How the units are linked:
from | ke gi lu ka zu fu
j583 | j252 j227 j237 j507 j31 j862
j783 | j239 j679 j785 j197 j861 j987
j634 | j603 j845 j636 j495 j493 j596
j362 | j227 j633 j935 j754 j764 j177
j316 | j12 j394 j507 j312 j583 j227
j256 | j499 j326 j372 j786 j373 j225
j197 | j861 j32 j220 j252 j785 j345
j507 | j31 j764 j394 j177 j237 j316
j32 | j987 j252 j489 j555 j345 j220
j372 | j55 j355 j326 j677 j269 j256
j288 | j702 j523 j181 j952 j113 j682
j764 | j862 j177 j312 j935 j316 j394
j227 | j555 j507 j316 j764 j862 j237
j402 | j634 j646 j453 j744 j495 j360
j587 | j70 j654 j525 j93 j259 j702
j239 | j288 j153 j506 j861 j952 j381
j633 | j507 j754 j841 j55 j177 j935
j368 | j690 j603 j541 j82 j118 j880
j495 | j493 j360 j462 j453 j636 j419
j220 | j950 j489 j32 j871 j679 j197
j472 | j268 j62 j82 j575 j368 j603
j646 | j845 j744 j70 j119 j360 j453
j636 | j472 j419 j845 j462 j575 j634
j679 | j153 j197 j345 j32 j987 j785
j225 | j754 j372 j256 j355 j851 j269
j70 | j419 j124 j744 j259 j402 j646
j124 | j462 j259 j119 j702 j646 j744
j93 | j259 j288 j682 j523 j525 j113
j67 | j362 j373 j851 j225 j754 j55
j785 | j506 j345 j679 j220 j950 j783
j677 | j269 j315 j186 j941 j326 j786
j373 | j633 j225 j269 j372 j55 j851
j987 | j381 j785 j783 j345 j967 j950
j39 | j48 j268 j199 j906 j577 j690
j199 | j941 j118 j268 j880 j264 j39
j596 | j541 j636 j634 j419 j62 j575
j506 | j181 j967 j153 j950 j451 j239
j851 | j935 j269 j373 j256 j499 j67
j967 | j522 j950 j861 j783 j239 j153
j186 | j225 j48 j315 j58 j355 j677
j119 | j360 j148 j259 j587 j70 j124
j555 | j345 j31 j12 j862 j489 j871
j462 | j575 j402 j360 j646 j845 j495
j360 | j596 j453 j402 j70 j419 j462
j522 | j654 j451 j952 j239 j288 j523
j682 | j148 j181 j288 j522 j654 j93
j941 | j326 j188 j58 j264 j186 j48
j489 | j783 j871 j252 j12 j197 j32
j113 | j119 j682 j93 j181 j587 j654
j177 | j237 j935 j362 j841 j394 j312
j315 | j256 j941 j48 j188 j786 j186
j603 | j199 j82 j472 j493 j880 j541
j268 | j58 j906 j118 j368 j690 j199
j259 | j402 j702 j148 j525 j744 j119
j575 | j368 j634 j596 j845 j82 j493
j394 | j255 j312 j764 j362 j227 j507
j55 | j177 j851 j67 j269 j841 j499
j255 | j32 j583 j862 j227 j555 j31
j754 | j764 j55 j499 j851 j935 j841
j493 | j880 j596 j575 j636 j472 j62
j577 | j677 j690 j264 j199 j941 j188
j845 | j82 j495 j419 j360 j596 j636
j744 | j495 j119 j124 j148 j453 j70
j950 | j451 j783 j987 j679 j153 j861
j326 | j67 j786 j355 j186 j225 j372
j871 | j679 j12 j555 j255 j32 j252
j12 | j197 j255 j31 j583 j252 j555
j252 | j785 j555 j871 j31 j220 j489
j525 | j744 j113 j654 j682 j148 j587
j148 | j453 j587 j702 j654 j124 j259
j499 | j312 j67 j55 j373 j633 j754
j786 | j373 j186 j677 j48 j372 j355
j453 | j636 j70 j646 j124 j462 j402
j654 | j124 j93 j113 j288 j702 j525
j62 | j906 j575 j493 j634 j603 j82
j906 | j577 j368 j880 j603 j199 j118
j355 | j851 j677 j786 j315 j256 j326
j381 | j682 j506 j239 j967 j522 j451
j419 | j62 j462 j495 j402 j634 j845
j345 | j967 j220 j197 j489 j783 j679
j952 | j113 j381 j451 j506 j181 j522
j58 | j355 j577 j188 j690 j315 j941
j269 | j841 j256 j225 j326 j67 j373
j702 | j646 j525 j587 j113 j119 j148
j935 | j316 j841 j633 j499 j312 j362
j264 | j186 j39 j690 j268 j58 j577
j861 | j952 j987 j950 j785 j506 j967
j451 | j93 j239 j381 j153 j523 j952
j181 | j587 j522 j523 j451 j93 j288
j523 | j525 j952 j522 j381 j682 j181
j880 | j264 j541 j368 j472 j268 j906
j312 | j583 j362 j177 j633 j507 j764
j153 | j523 j861 j967 j987 j381 j506
j118 | j188 j880 j906 j541 j39 j268
j82 | j118 j493 j62 j596 j541 j472
j31 | j220 j862 j255 j237 j871 j12
j690 | j315 j199 j39 j118 j188 j264
j48 | j372 j58 j941 j577 j677 j315
j841 | j394 j499 j754 j67 j362 j633
j188 | j786 j264 j577 j39 j48 j58
j237 | j871 j316 j227 j394 j255 j583
j862 | j489 j237 j583 j316 j12 j255
j541 | j39 j472 j603 j62 j906 j368

The rows follow the links: the fewer symbols apart two units are, the more alike their rows tend to be.

Each row is also shifted at random along 5 hidden directions that mean nothing.

Row, then unit:
-95,14,-28,46,-17,-58,-66,51,51,39,6,-38,-29,28,26,15,10,-54,-86,51,-78,-103,5,-37,12,-27,-93,28,7,-2,7,61,14,-20,-53,-7,-73,38,2,18,-54,-31,-93,13,-44,-21,53,7 -> j861
121,-10,-2,-100,34,11,106,11,8,-70,47,48,7,4,37,-165,22,38,-156,-89,-15,41,112,70,-52,-89,9,136,-7,-27,191,-11,-30,53,34,-19,67,-27,-57,-86,87,-17,50,22,139,7,-49,28 -> j935
2,-51,-2,40,-8,4,71,56,-23,19,-93,-7,13,79,-34,-7,-85,20,-73,-6,-50,-80,-44,25,-38,-52,-63,-55,-36,17,37,5,-8,-48,3,-18,8,50,46,51,8,25,-83,52,9,12,-11,-54 -> j355
-154,1,3,91,-17,-29,-37,13,-1,32,-23,-49,-19,3,-6,51,-13,-39,19,68,-9,-45,-70,-51,42,22,-26,-58,11,-3,-65,18,28,-26,-32,22,-73,16,16,46,-73,-20,-54,-18,-72,-29,47,0 -> j39
97,56,-72,-139,-4,-95,-30,38,47,42,-42,34,-85,73,89,14,-21,-53,-87,-30,-47,-42,92,-3,-24,-66,-51,68,-27,-51,73,106,26,-19,-67,-79,-43,51,-20,15,30,-29,0,42,1,-5,71,-24 -> j239
-351,-61,-5,37,29,-3,158,77,-18,-44,45,2,19,65,8,-185,-20,27,-215,-57,-41,-5,45,76,-60,-119,-29,124,-32,-1,213,-15,-21,2,11,-8,30,24,-18,-45,37,-21,-20,55,109,-14,-33,-3 -> j225
130,-66,-29,113,23,-4,132,64,-86,21,112,-5,26,91,-8,-75,-27,6,18,-45,87,133,-26,71,-47,-29,96,89,-63,38,82,-41,16,-61,-15,-20,20,67,40,8,5,12,87,61,-1,-20,6,-57 -> j682
102,7,7,123,-2,-17,-23,-26,-48,23,74,-49,-14,-28,-2,52,24,-42,147,62,105,105,-88,-48,65,77,102,-34,13,0,-105,-26,47,-20,-26,44,-65,-5,9,30,-84,-25,71,-48,-92,-49,55,11 -> j220
-220,69,25,-98,-20,3,-113,-92,30,-2,-106,9,-40,-84,6,129,7,-11,120,43,13,-26,-23,-80,66,77,5,-134,46,-45,-149,20,14,36,10,18,-26,-62,-21,26,-16,-3,6,-75,-46,9,19,30 -> j871
-125,-31,-37,52,6,-24,40,65,-15,30,60,-3,10,74,6,-36,-12,-11,-43,-22,-5,13,16,41,-43,-37,-4,78,-39,30,64,10,3,-44,-29,-31,0,63,27,5,2,9,-1,58,-5,-3,12,-37 -> j181
-54,-37,56,13,24,72,121,-55,-81,-64,-3,16,38,-42,-41,-57,-17,63,71,-38,101,126,-46,31,5,23,117,-46,1,-7,9,-93,-9,29,71,41,67,-57,-10,-21,35,16,99,-34,58,-1,-61,8 -> j764
376,64,-73,-137,18,-26,-98,-8,48,22,203,69,-2,-12,72,0,117,-23,77,-80,43,127,173,51,-46,26,75,215,-11,26,33,27,-11,21,-33,-69,57,17,-29,-92,69,15,144,29,12,32,2,10 -> j362
-72,-17,0,-7,23,40,55,-17,-43,-24,113,34,39,-10,-7,-50,36,33,75,-61,87,144,35,59,-29,18,110,83,-16,27,32,-58,-13,10,28,-5,70,-9,-3,-50,46,22,123,9,37,14,-43,-5 -> j744
80,-25,26,37,4,60,-16,-10,13,-28,67,0,67,-46,-42,-30,48,38,2,-6,-17,-5,14,24,-15,21,-10,32,17,50,-4,-49,-40,27,39,25,55,-26,2,-46,13,28,-18,-5,29,27,-65,24 -> j312
-308,-11,47,83,3,66,-36,-49,-11,-31,93,-21,62,-91,-49,3,68,25,99,28,47,56,-36,-9,34,75,53,-8,36,41,-78,-74,-19,35,42,62,30,-53,-4,-40,-26,15,30,-51,-10,5,-49,45 -> j419
-78,-36,5,194,13,-40,73,49,-34,-8,118,-77,-11,11,18,-109,25,-49,-77,53,35,49,-60,-17,41,-29,35,75,7,-10,71,-17,36,-9,-34,54,-87,12,-20,-9,-94,-69,6,-16,-20,-83,51,34 -> j785
37,-38,-10,73,10,38,-4,40,5,1,150,1,75,7,-30,-54,59,23,-12,-28,-9,27,41,59,-49,0,1,122,-12,79,42,-40,-37,-6,11,-4,58,24,20,-55,17,33,2,42,18,25,-52,-2 -> j754
-77,-4,38,111,-14,9,-20,-40,-43,14,-45,-52,-5,-38,-38,85,-25,-18,132,80,64,22,-133,-66,73,77,48,-142,22,-7,-143,-29,35,-18,2,56,-58,-21,22,63,-82,-8,-1,-57,-87,-32,33,3 -> j880
161,7,-73,-29,14,-62,45,44,-43,53,79,30,-40,94,55,-1,-16,-36,51,-56,79,126,42,43,-39,-21,90,100,-60,-3,52,31,37,-58,-56,-68,-8,75,19,17,24,-1,119,58,-25,-15,58,-60 -> j786
-166,41,8,-155,-15,37,-133,-24,115,-21,-53,45,29,-61,-7,31,48,33,-79,-19,-142,-162,112,1,-30,-5,-144,9,38,18,-9,34,-64,61,32,-21,65,-37,-24,-55,64,37,-109,1,57,72,-69,37 -> j177
-225,48,42,-214,38,8,151,-123,-75,-100,-116,71,-82,-59,60,-68,-45,38,50,-76,149,187,24,0,40,-12,174,-65,13,-140,64,-26,32,77,58,8,34,-110,-91,-23,85,-47,209,-78,112,-29,1,35 -> j634
160,24,-6,50,-29,-43,-122,37,92,26,-35,-52,-19,-16,10,34,24,-50,-121,84,-138,-193,-4,-66,31,-16,-161,-15,38,0,-27,66,-5,5,-42,16,-83,10,-6,14,-71,-30,-171,-10,-45,-12,37,35 -> j679
43,-61,33,86,3,75,29,21,-5,-26,44,-11,89,-13,-71,-49,13,55,-32,-9,-37,-36,-16,45,-34,0,-35,12,0,69,19,-64,-48,4,50,28,68,-3,28,-30,12,42,-60,20,35,33,-82,1 -> j633
285,-25,40,58,-4,-5,111,-32,-98,-2,-163,-30,-45,24,-24,44,-116,1,79,39,87,44,-154,-44,56,16,73,-194,-11,-58,-66,-24,52,-36,11,34,-53,-11,22,102,-43,-19,26,-37,-41,-44,42,-34 -> j268
-250,-14,49,-15,-14,-5,91,-25,-41,-20,-255,-20,-53,16,-22,30,-132,14,-45,40,-15,-87,-117,-54,45,-30,-38,-217,3,-77,-24,11,28,-9,23,27,-49,-27,2,95,-19,-22,-72,-34,6,-25,23,-18 -> j987
-141,-20,7,10,-9,61,-62,-2,17,13,33,17,74,-16,-57,51,25,39,68,-12,-26,-29,11,29,-34,45,-26,-5,-2,76,-66,-34,-42,-5,29,-6,71,8,41,-13,26,66,-33,23,-12,57,-66,-18 -> j119
3,-28,-39,23,13,5,37,36,-37,28,113,24,31,56,-3,-17,12,9,60,-54,59,105,31,64,-52,3,72,98,-44,50,31,-21,-3,-40,-12,-38,46,53,33,-13,32,32,81,55,-6,15,-11,-45 -> j373

From each start, follow one symbol. Which unit do you reach?
Answer with the unit's name.
-56,52,-28,-87,-17,-54,-46,-31,-15,52,-117,16,-78,28,34,134,-58,-37,120,17,45,18,-32,-49,30,35,34,-109,-14,-51,-103,57,49,-37,-40,-37,-52,21,16,82,-9,-2,41,-12,-78,-8,74,-42
gi	j39
-148,40,-60,-142,-11,-28,-65,-1,9,65,-45,62,-28,59,25,122,-30,-9,112,-49,15,19,56,18,-42,22,13,-11,-41,10,-59,53,8,-44,-33,-85,30,54,38,40,58,48,49,48,-43,46,23,-69
gi	j355
-148,41,13,-113,-3,38,-86,-64,41,-20,0,42,17,-75,-4,51,49,26,75,-20,-1,4,57,-5,3,51,6,-9,30,6,-63,-8,-27,48,32,-1,54,-50,-20,-40,43,28,28,-31,18,43,-42,28
lu	j764
243,36,23,-73,-26,55,-155,-64,53,13,-52,22,39,-77,-46,141,33,25,129,21,-37,-71,6,-32,11,90,-46,-97,35,40,-162,-8,-35,23,31,4,48,-36,20,4,17,59,-46,-30,-39,64,-47,9
ke	j493
-237,-97,75,227,5,112,50,10,-37,-47,101,-59,130,-56,-117,-73,37,63,4,37,-1,-4,-93,30,1,37,0,-13,22,96,-22,-124,-49,13,71,91,56,-30,32,-36,-42,36,-63,-15,14,8,-100,28
ke	j636
59,25,-61,-119,-2,-27,-29,17,4,54,-2,60,-19,67,29,67,-20,-5,67,-62,16,36,70,38,-54,-1,19,40,-47,13,-5,42,3,-40,-29,-82,37,57,30,17,64,39,58,59,-17,40,15,-64
ka	j523
160,-64,8,71,5,53,66,33,-42,3,26,5,68,39,-60,-22,-25,47,14,-29,9,17,-28,59,-48,-5,9,2,-34,64,16,-53,-27,-32,29,-3,64,32,50,6,25,51,-10,46,15,30,-58,-44
lu	j587
65,-52,-29,101,5,-3,57,63,-47,42,68,-10,31,80,-24,-13,-25,1,20,-16,28,46,-29,48,-42,-12,27,47,-48,53,23,-19,5,-64,-19,-21,11,71,55,23,-7,26,14,60,-28,-1,3,-57
ka	j952
79,-24,-32,-2,-6,-2,-25,79,61,19,30,9,37,55,-7,-43,10,9,-150,-25,-127,-125,75,46,-70,-66,-130,97,-21,53,89,32,-44,-16,-13,-41,32,54,22,-27,31,25,-112,75,34,38,-34,-18
fu	j373
151,64,-18,-12,-22,-44,-155,-16,73,34,20,-24,-35,-46,33,83,58,-58,25,63,-46,-70,19,-69,46,42,-56,2,39,-9,-86,57,14,13,-45,5,-68,-7,-17,1,-55,-26,-49,-34,-69,-9,51,37
zu	j118
317,-54,88,117,-14,35,86,-7,-22,-54,-187,-69,6,-28,-67,-36,-87,29,-122,81,-67,-144,-146,-56,55,-33,-92,-190,36,-35,-7,-32,-2,17,47,85,-47,-50,-3,56,-62,-28,-154,-49,23,-31,-19,27
fu	j368
156,-32,49,44,30,56,127,-55,-93,-63,49,5,25,-44,-25,-71,1,44,91,-28,138,177,-50,28,21,29,157,-14,3,-14,13,-94,8,28,56,48,43,-55,-19,-27,15,-4,139,-43,42,-23,-35,17
ke	j12
55,53,24,-173,13,15,11,-93,-7,-52,-75,56,-39,-64,31,10,0,25,62,-42,59,72,41,-12,24,20,72,-47,23,-68,-12,-4,4,59,37,-2,36,-75,-54,-24,61,-9,101,-54,54,9,-13,30
lu	j227
6,-8,-39,-1,16,9,-17,34,14,12,168,28,45,17,10,-47,70,6,9,-55,12,70,89,65,-56,-3,31,163,-22,58,56,-14,-26,-4,-8,-33,57,32,7,-64,38,26,58,46,19,26,-29,-8
zu	j633
48,-66,63,170,3,89,20,-2,-16,-43,80,-47,100,-64,-88,-56,44,47,-3,36,-9,-13,-67,12,9,33,-8,-10,28,69,-23,-95,-40,23,59,80,40,-37,15,-37,-36,21,-57,-25,15,6,-81,37
zu	j845
-46,10,-40,-78,-18,-16,-45,22,14,58,-79,35,-11,64,-1,98,-50,0,40,-24,-35,-52,19,12,-41,-1,-45,-40,-35,20,-44,45,-3,-48,-23,-65,18,56,48,51,36,44,-30,52,-36,43,9,-65
ka	j186
-128,35,-80,-2,-2,-66,-68,23,-17,89,111,14,-37,61,50,94,22,-64,153,-11,84,115,24,3,-10,47,87,77,-41,20,-61,43,44,-66,-77,-60,-36,78,36,30,-17,8,108,37,-103,-10,80,-53
zu	j786
81,-20,-20,-94,23,5,124,10,-56,-14,-17,59,-8,65,17,-58,-52,37,-6,-94,56,97,44,71,-58,-49,72,40,-51,-17,100,-13,0,-14,17,-50,66,22,4,-6,86,19,98,46,68,16,-20,-48
fu	j67
33,23,-41,-55,7,20,-79,-19,0,37,146,50,35,-6,5,64,71,4,171,-53,71,124,74,44,-37,70,89,97,-20,61,-62,-16,-13,-12,-8,-44,68,23,24,-38,45,52,119,26,-33,43,-21,-25
ke	j394
